Moves between states:
Raf: w>Vuv, d>Ful, f>Zam
Dip: w>Ros, d>Kor, f>Gor
Div: w>Did, d>Vip, f>Sez
Bon: w>Gen, d>Bof, f>Kef
Kas: w>Bof, d>Gen, f>Pem
Zam: w>Raf, d>Rek, f>Rof
Lef: w>Nav, d>Vun, f>Nus
Lel: w>Tof, d>Zit, f>Mik
Vip: w>Rof, d>Div, f>Vel
Dab: w>Fon, d>Kef, f>Bof
Ful: w>Rek, d>Raf, f>Vil
Nus: w>Lef, d>Gor, f>Kor
Zit: w>Zus, d>Lel, f>Gem
Sez: w>Div, d>Rof, f>Rek
Did: w>Gem, d>Vel, f>Div
Mik: w>Lel, d>Zus, f>Fon
Gem: w>Zit, d>Tof, f>Did
Vuv: w>Pof, d>Vil, f>Raf
Tof: w>Vel, d>Gem, f>Lel
Nav: w>Vil, d>Pof, f>Lef
Gen: w>Mis, d>Kas, f>Bon
Kef: w>Bon, d>Dab, f>Dap
Zib: w>Kor, d>Ros, f>Gad
Rek: w>Sez, d>Zam, f>Ful
Pof: w>Vun, d>Nav, f>Vuv
Bof: w>Dab, d>Bon, f>Kas
Vel: w>Vip, d>Did, f>Tof
Pem: w>Kas, d>Mis, f>Vum
Gor: w>Dip, d>Nus, f>Vun
Vum: w>Pem, d>Gad, f>Ros
Gad: w>Zib, d>Vum, f>Mis
Mis: w>Gad, d>Pem, f>Gen
Ros: w>Vum, d>Zib, f>Dip
Dap: w>Kef, d>Fon, f>Zus
Rof: w>Zam, d>Sez, f>Vip
Zus: w>Dap, d>Mik, f>Zit
Fon: w>Mik, d>Dap, f>Dab
Vil: w>Ful, d>Vuv, f>Nav
Kor: w>Nus, d>Dip, f>Zib
Vun: w>Gor, d>Lef, f>Pof

In the rows, zero is written as 153.

The rows follow the links: the fewer symbols apart two states are, the more alike their rows tend to be.

Named rows; a name shown again gets a slightly different row:
Sez -> (72, 178, 89, 142, 124, 149, 223, 195, 162, 208, 128, 126, 148, 154, 154, 57, 208, 169, 131, 180, 123, 108, 156, 162, 146, 130, 168, 87, 128, 148, 186, 160, 91, 187, 141, 127, 131, 227, 158, 170, 130, 180, 164, 191, 208, 115, 105, 164, 254, 149, 134, 189, 179, 176, 244, 128, 86, 169, 179, 215, 199, 194, 171, 162)
Rof -> (209, 179, 213, 154, 200, 176, 114, 124, 101, 106, 135, 135, 135, 164, 205, 137, 109, 160, 190, 126, 168, 231, 92, 206, 128, 190, 157, 200, 171, 142, 46, 127, 153, 63, 189, 157, 139, 91, 102, 154, 144, 130, 189, 118, 175, 139, 208, 130, 243, 192, 162, 137, 190, 102, 169, 181, 209, 173, 94, 177, 178, 199, 153, 122)
Bon -> (176, 156, 158, 165, 123, 159, 140, 172, 191, 68, 160, 206, 136, 154, 175, 179, 99, 116, 175, 206, 150, 140, 144, 99, 157, 123, 141, 101, 169, 164, 217, 110, 225, 167, 157, 106, 178, 141, 183, 112, 95, 129, 125, 167, 123, 208, 173, 152, 24, 118, 174, 103, 112, 105, 136, 160, 69, 157, 164, 40, 121, 88, 95, 204)
Mis -> (158, 123, 189, 173, 147, 167, 123, 141, 148, 65, 192, 151, 142, 131, 126, 173, 134, 120, 141, 218, 119, 140, 146, 179, 190, 63, 176, 121, 134, 187, 223, 147, 226, 166, 107, 121, 115, 153, 186, 172, 126, 134, 180, 143, 98, 126, 155, 181, 41, 155, 210, 93, 108, 100, 107, 135, 113, 179, 246, 46, 99, 118, 188, 182)
Dab -> (164, 133, 150, 136, 141, 134, 171, 155, 198, 84, 146, 184, 122, 157, 167, 178, 126, 100, 165, 239, 137, 113, 146, 118, 167, 143, 164, 53, 202, 190, 220, 107, 226, 246, 172, 163, 130, 173, 224, 103, 152, 157, 90, 126, 104, 215, 163, 168, 43, 145, 150, 122, 147, 110, 137, 132, 86, 127, 174, 63, 149, 105, 118, 210)
Ros -> (126, 161, 114, 166, 132, 132, 168, 184, 175, 262, 182, 162, 216, 163, 101, 195, 199, 194, 120, 80, 214, 113, 228, 99, 139, 175, 106, 213, 118, 116, 166, 198, 104, 178, 139, 187, 224, 168, 163, 166, 175, 159, 137, 182, 152, 157, 108, 146, 119, 98, 109, 221, 127, 252, 107, 160, 199, 119, 119, 216, 112, 114, 156, 140)
Vel -> (188, 109, 231, 149, 169, 177, 71, 61, 84, 94, 163, 142, 137, 166, 145, 180, 138, 151, 204, 115, 138, 160, 125, 241, 160, 122, 216, 206, 157, 149, 107, 150, 162, 107, 136, 197, 105, 78, 128, 172, 199, 134, 204, 95, 129, 95, 196, 148, 188, 165, 182, 129, 195, 153, 98, 168, 241, 186, 141, 157, 180, 199, 204, 100)
Kas -> (192, 148, 128, 132, 156, 115, 167, 166, 198, 161, 136, 179, 156, 165, 163, 204, 120, 134, 170, 159, 213, 148, 172, 54, 144, 224, 98, 140, 213, 145, 161, 120, 177, 213, 188, 167, 201, 147, 194, 95, 162, 155, 76, 142, 101, 258, 145, 164, 48, 142, 108, 166, 116, 163, 122, 157, 145, 99, 107, 106, 143, 91, 53, 195)
Nus -> (213, 136, 217, 174, 213, 150, 103, 82, 91, 159, 168, 109, 179, 156, 131, 185, 133, 153, 133, 142, 167, 235, 124, 206, 182, 170, 163, 234, 170, 177, 75, 183, 166, 99, 144, 226, 131, 113, 126, 184, 217, 136, 187, 76, 110, 122, 209, 158, 208, 226, 156, 113, 146, 136, 111, 164, 257, 143, 174, 163, 133, 197, 173, 92)
Dap -> (178, 162, 155, 149, 123, 148, 127, 182, 195, 134, 142, 223, 144, 166, 186, 194, 110, 146, 212, 117, 205, 127, 201, 93, 98, 199, 98, 163, 178, 124, 149, 110, 174, 160, 185, 120, 230, 129, 161, 93, 133, 144, 92, 178, 147, 220, 143, 119, 46, 97, 120, 162, 135, 155, 115, 172, 146, 138, 53, 120, 143, 70, 73, 185)
Fon -> (150, 113, 162, 146, 132, 151, 150, 124, 177, 67, 148, 164, 116, 165, 142, 177, 144, 107, 166, 235, 102, 111, 130, 152, 192, 104, 193, 62, 184, 189, 234, 121, 216, 250, 140, 163, 99, 166, 217, 128, 171, 163, 125, 120, 92, 164, 179, 196, 54, 149, 168, 131, 159, 124, 135, 124, 117, 161, 203, 59, 165, 129, 151, 209)

Each walk starts at a row. The symbols on each line, taken left to right, move it on to the next state.
Each answer is a row, close to the row of the state it stands for.
start (158, 176, 131, 149, 103, 151, 118, 184, 185, 158, 141, 221, 166, 169, 160, 206, 144, 163, 203, 77, 203, 106, 220, 88, 116, 198, 105, 173, 165, 98, 145, 127, 149, 154, 167, 146, 244, 112, 161, 92, 140, 144, 103, 189, 153, 203, 139, 104, 76, 82, 107, 181, 168, 201, 108, 179, 178, 121, 48, 147, 161, 82, 92, 183)
w w	(187, 170, 154, 153, 132, 153, 127, 186, 196, 87, 149, 210, 141, 153, 179, 183, 90, 130, 206, 163, 181, 147, 176, 91, 134, 172, 116, 122, 190, 133, 171, 112, 213, 163, 172, 98, 221, 126, 179, 105, 106, 142, 108, 176, 134, 224, 154, 130, 22, 102, 153, 130, 125, 109, 117, 166, 110, 140, 105, 70, 136, 69, 67, 190)
w d	(177, 141, 139, 127, 136, 125, 157, 165, 209, 116, 123, 185, 129, 167, 183, 194, 115, 125, 171, 211, 182, 135, 149, 74, 164, 179, 133, 98, 222, 183, 186, 118, 195, 230, 196, 158, 170, 154, 203, 97, 152, 163, 75, 135, 95, 229, 161, 157, 38, 143, 117, 149, 133, 131, 130, 150, 110, 106, 143, 76, 154, 96, 65, 215)
start (130, 94, 194, 140, 138, 170, 79, 74, 108, 59, 181, 155, 128, 157, 114, 181, 175, 118, 193, 163, 87, 99, 130, 227, 196, 87, 237, 123, 146, 180, 180, 147, 200, 198, 97, 196, 79, 116, 177, 157, 212, 150, 178, 103, 111, 95, 185, 186, 102, 137, 185, 118, 191, 155, 100, 130, 186, 177, 201, 98, 161, 173, 208, 159)
w d d	(151, 98, 218, 161, 151, 183, 81, 56, 94, 77, 186, 157, 135, 158, 130, 191, 177, 120, 194, 136, 107, 133, 132, 243, 177, 95, 230, 163, 145, 167, 141, 157, 198, 153, 98, 209, 87, 94, 160, 154, 208, 142, 199, 111, 119, 74, 206, 166, 146, 151, 175, 128, 196, 153, 95, 149, 229, 197, 185, 122, 174, 188, 213, 131)
f d	(124, 158, 130, 138, 101, 156, 109, 154, 170, 196, 160, 211, 156, 176, 142, 198, 184, 186, 199, 59, 191, 75, 218, 119, 101, 194, 114, 192, 124, 81, 153, 157, 112, 173, 142, 158, 230, 112, 154, 101, 166, 170, 140, 201, 184, 163, 127, 119, 115, 68, 91, 211, 168, 242, 107, 166, 196, 134, 48, 196, 162, 97, 130, 158)
start (64, 152, 83, 145, 109, 154, 202, 178, 162, 219, 146, 142, 157, 156, 134, 100, 240, 180, 124, 143, 107, 75, 176, 165, 148, 132, 168, 117, 80, 123, 198, 179, 72, 206, 111, 143, 140, 194, 157, 161, 151, 183, 163, 193, 207, 115, 118, 170, 224, 118, 122, 216, 195, 236, 209, 109, 122, 161, 149, 224, 196, 174, 195, 156)
d w f	(203, 146, 224, 145, 174, 174, 69, 84, 70, 105, 148, 142, 136, 172, 194, 186, 123, 160, 214, 107, 149, 199, 127, 218, 139, 171, 187, 220, 174, 153, 52, 140, 173, 72, 158, 179, 128, 70, 119, 152, 180, 148, 198, 103, 162, 121, 219, 145, 218, 189, 179, 137, 208, 130, 128, 162, 244, 183, 116, 164, 185, 219, 174, 105)
d w	(67, 152, 88, 138, 84, 147, 175, 176, 157, 231, 158, 167, 158, 171, 125, 129, 236, 178, 150, 81, 129, 50, 203, 163, 128, 137, 146, 148, 92, 105, 176, 186, 72, 199, 117, 162, 178, 170, 176, 155, 169, 174, 179, 212, 196, 108, 114, 165, 190, 83, 109, 237, 177, 239, 160, 138, 156, 179, 111, 215, 189, 131, 185, 151)
start (212, 176, 215, 153, 188, 160, 148, 156, 123, 115, 112, 136, 128, 158, 226, 107, 92, 164, 178, 160, 172, 246, 120, 191, 120, 199, 158, 170, 169, 154, 53, 125, 139, 47, 200, 114, 157, 115, 90, 154, 101, 130, 171, 135, 203, 158, 182, 111, 264, 202, 168, 133, 163, 87, 221, 177, 149, 192, 109, 191, 204, 209, 123, 124)
w f d	(99, 183, 96, 152, 166, 141, 246, 201, 182, 205, 110, 115, 121, 152, 189, 59, 177, 168, 122, 211, 120, 171, 145, 149, 164, 149, 177, 78, 138, 166, 160, 139, 83, 167, 175, 123, 107, 216, 148, 158, 139, 182, 144, 177, 204, 138, 125, 160, 280, 181, 147, 188, 175, 148, 272, 137, 91, 150, 181, 227, 202, 214, 158, 162)
d w	(175, 200, 173, 163, 181, 163, 189, 192, 156, 145, 105, 126, 125, 136, 223, 77, 103, 170, 159, 186, 154, 227, 109, 159, 144, 188, 141, 152, 150, 153, 92, 140, 141, 59, 200, 80, 143, 151, 97, 160, 77, 134, 172, 160, 214, 163, 154, 127, 276, 206, 186, 138, 152, 94, 253, 166, 101, 179, 147, 199, 185, 204, 137, 132)
start (148, 200, 138, 167, 166, 164, 214, 215, 175, 161, 106, 138, 138, 120, 213, 70, 132, 166, 121, 191, 148, 209, 112, 163, 141, 150, 149, 118, 138, 163, 144, 152, 123, 86, 175, 67, 144, 197, 109, 179, 76, 150, 171, 185, 220, 141, 135, 129, 252, 172, 185, 148, 138, 104, 274, 167, 61, 174, 183, 214, 161, 201, 146, 136)
f d	(145, 181, 126, 144, 181, 140, 245, 179, 157, 174, 101, 115, 120, 140, 192, 76, 131, 148, 118, 211, 145, 213, 97, 141, 152, 179, 152, 91, 173, 179, 129, 131, 119, 135, 210, 135, 108, 197, 125, 163, 138, 177, 137, 143, 203, 168, 142, 168, 277, 211, 151, 171, 171, 127, 278, 148, 107, 140, 168, 206, 199, 223, 139, 147)
d w d	(204, 177, 162, 148, 204, 128, 217, 174, 143, 176, 107, 97, 147, 153, 200, 85, 127, 163, 137, 197, 166, 248, 91, 156, 161, 207, 153, 142, 184, 175, 93, 140, 117, 115, 222, 142, 114, 188, 112, 151, 151, 161, 130, 130, 176, 162, 159, 146, 284, 249, 142, 154, 159, 103, 245, 154, 156, 141, 152, 201, 192, 219, 131, 138)
start (188, 115, 216, 168, 187, 154, 93, 65, 87, 141, 203, 116, 192, 152, 118, 203, 147, 145, 138, 138, 137, 200, 135, 211, 190, 122, 189, 238, 168, 182, 131, 174, 187, 112, 122, 223, 113, 132, 136, 193, 210, 127, 205, 92, 107, 105, 200, 172, 166, 199, 179, 107, 145, 140, 75, 149, 255, 173, 213, 127, 117, 177, 222, 107)
f	(181, 117, 221, 169, 177, 162, 90, 89, 103, 124, 205, 129, 179, 144, 100, 192, 143, 135, 130, 162, 119, 170, 145, 228, 185, 90, 210, 190, 138, 183, 180, 186, 198, 137, 110, 213, 112, 121, 154, 194, 195, 131, 211, 112, 103, 85, 189, 177, 105, 177, 205, 103, 149, 147, 75, 147, 214, 178, 240, 104, 114, 170, 230, 135)
d w w	(176, 148, 123, 140, 148, 119, 153, 184, 182, 217, 150, 172, 184, 174, 137, 205, 136, 147, 165, 114, 227, 146, 181, 50, 128, 224, 77, 179, 196, 130, 167, 151, 148, 208, 185, 176, 224, 171, 183, 102, 185, 162, 74, 162, 117, 240, 141, 149, 75, 138, 95, 192, 132, 198, 100, 149, 186, 82, 93, 138, 121, 78, 75, 188)
start (153, 151, 110, 147, 148, 138, 156, 178, 197, 254, 179, 177, 202, 165, 119, 196, 169, 194, 131, 91, 210, 129, 198, 66, 133, 215, 87, 218, 157, 110, 153, 179, 127, 190, 153, 187, 233, 155, 170, 127, 182, 157, 107, 178, 145, 195, 124, 140, 111, 111, 92, 198, 130, 233, 86, 158, 190, 93, 92, 186, 123, 89, 103, 152)
d d d	(148, 118, 195, 173, 141, 172, 115, 98, 123, 85, 215, 154, 160, 130, 116, 173, 146, 133, 123, 183, 101, 154, 139, 212, 202, 55, 209, 156, 149, 196, 208, 161, 222, 154, 92, 171, 109, 139, 172, 189, 161, 115, 208, 130, 103, 104, 180, 179, 72, 164, 201, 87, 128, 129, 71, 143, 159, 179, 260, 90, 107, 143, 208, 146)
f f	(159, 151, 182, 162, 149, 169, 139, 147, 179, 64, 175, 185, 141, 133, 167, 176, 114, 121, 158, 226, 126, 125, 145, 145, 182, 88, 165, 106, 175, 183, 227, 114, 246, 174, 124, 114, 161, 157, 181, 147, 120, 134, 146, 156, 116, 178, 148, 155, 10, 130, 203, 86, 115, 104, 126, 140, 67, 169, 225, 44, 101, 98, 146, 204)
start (129, 93, 168, 139, 129, 161, 129, 93, 140, 70, 178, 163, 110, 138, 130, 175, 161, 113, 180, 203, 76, 105, 126, 193, 185, 84, 220, 90, 172, 177, 208, 136, 213, 218, 120, 171, 68, 148, 199, 145, 194, 148, 152, 108, 96, 122, 180, 192, 84, 145, 189, 132, 164, 138, 119, 128, 133, 164, 209, 61, 168, 156, 180, 183)
d f f	(87, 162, 108, 126, 106, 153, 140, 163, 165, 226, 166, 194, 167, 172, 130, 175, 232, 190, 181, 53, 181, 68, 221, 137, 104, 164, 142, 182, 112, 87, 164, 170, 84, 192, 122, 162, 198, 156, 160, 142, 171, 164, 157, 208, 185, 133, 113, 126, 151, 64, 107, 206, 170, 254, 123, 156, 186, 167, 79, 195, 179, 126, 149, 154)
start (210, 156, 200, 159, 229, 147, 146, 115, 110, 175, 141, 97, 163, 152, 169, 157, 109, 160, 136, 152, 172, 256, 112, 166, 166, 196, 163, 215, 211, 188, 67, 158, 156, 95, 194, 208, 125, 119, 103, 167, 192, 143, 163, 76, 150, 146, 199, 154, 241, 235, 150, 137, 159, 129, 151, 165, 253, 132, 142, 185, 155, 206, 143, 121)
w f w	(222, 170, 196, 147, 218, 149, 187, 136, 134, 172, 120, 93, 148, 158, 203, 131, 108, 157, 133, 181, 182, 275, 90, 158, 161, 215, 140, 178, 198, 183, 71, 137, 128, 84, 209, 195, 126, 158, 108, 159, 177, 155, 147, 97, 161, 186, 190, 144, 271, 255, 153, 149, 154, 112, 200, 168, 207, 126, 143, 198, 185, 235, 130, 115)
d w w	(74, 178, 69, 158, 123, 161, 187, 203, 169, 250, 182, 134, 189, 147, 108, 103, 222, 191, 93, 111, 150, 110, 192, 165, 150, 118, 124, 180, 84, 121, 204, 211, 98, 169, 89, 133, 194, 202, 149, 208, 137, 159, 195, 228, 199, 92, 92, 164, 186, 111, 149, 216, 133, 220, 184, 136, 124, 154, 185, 214, 128, 138, 203, 123)
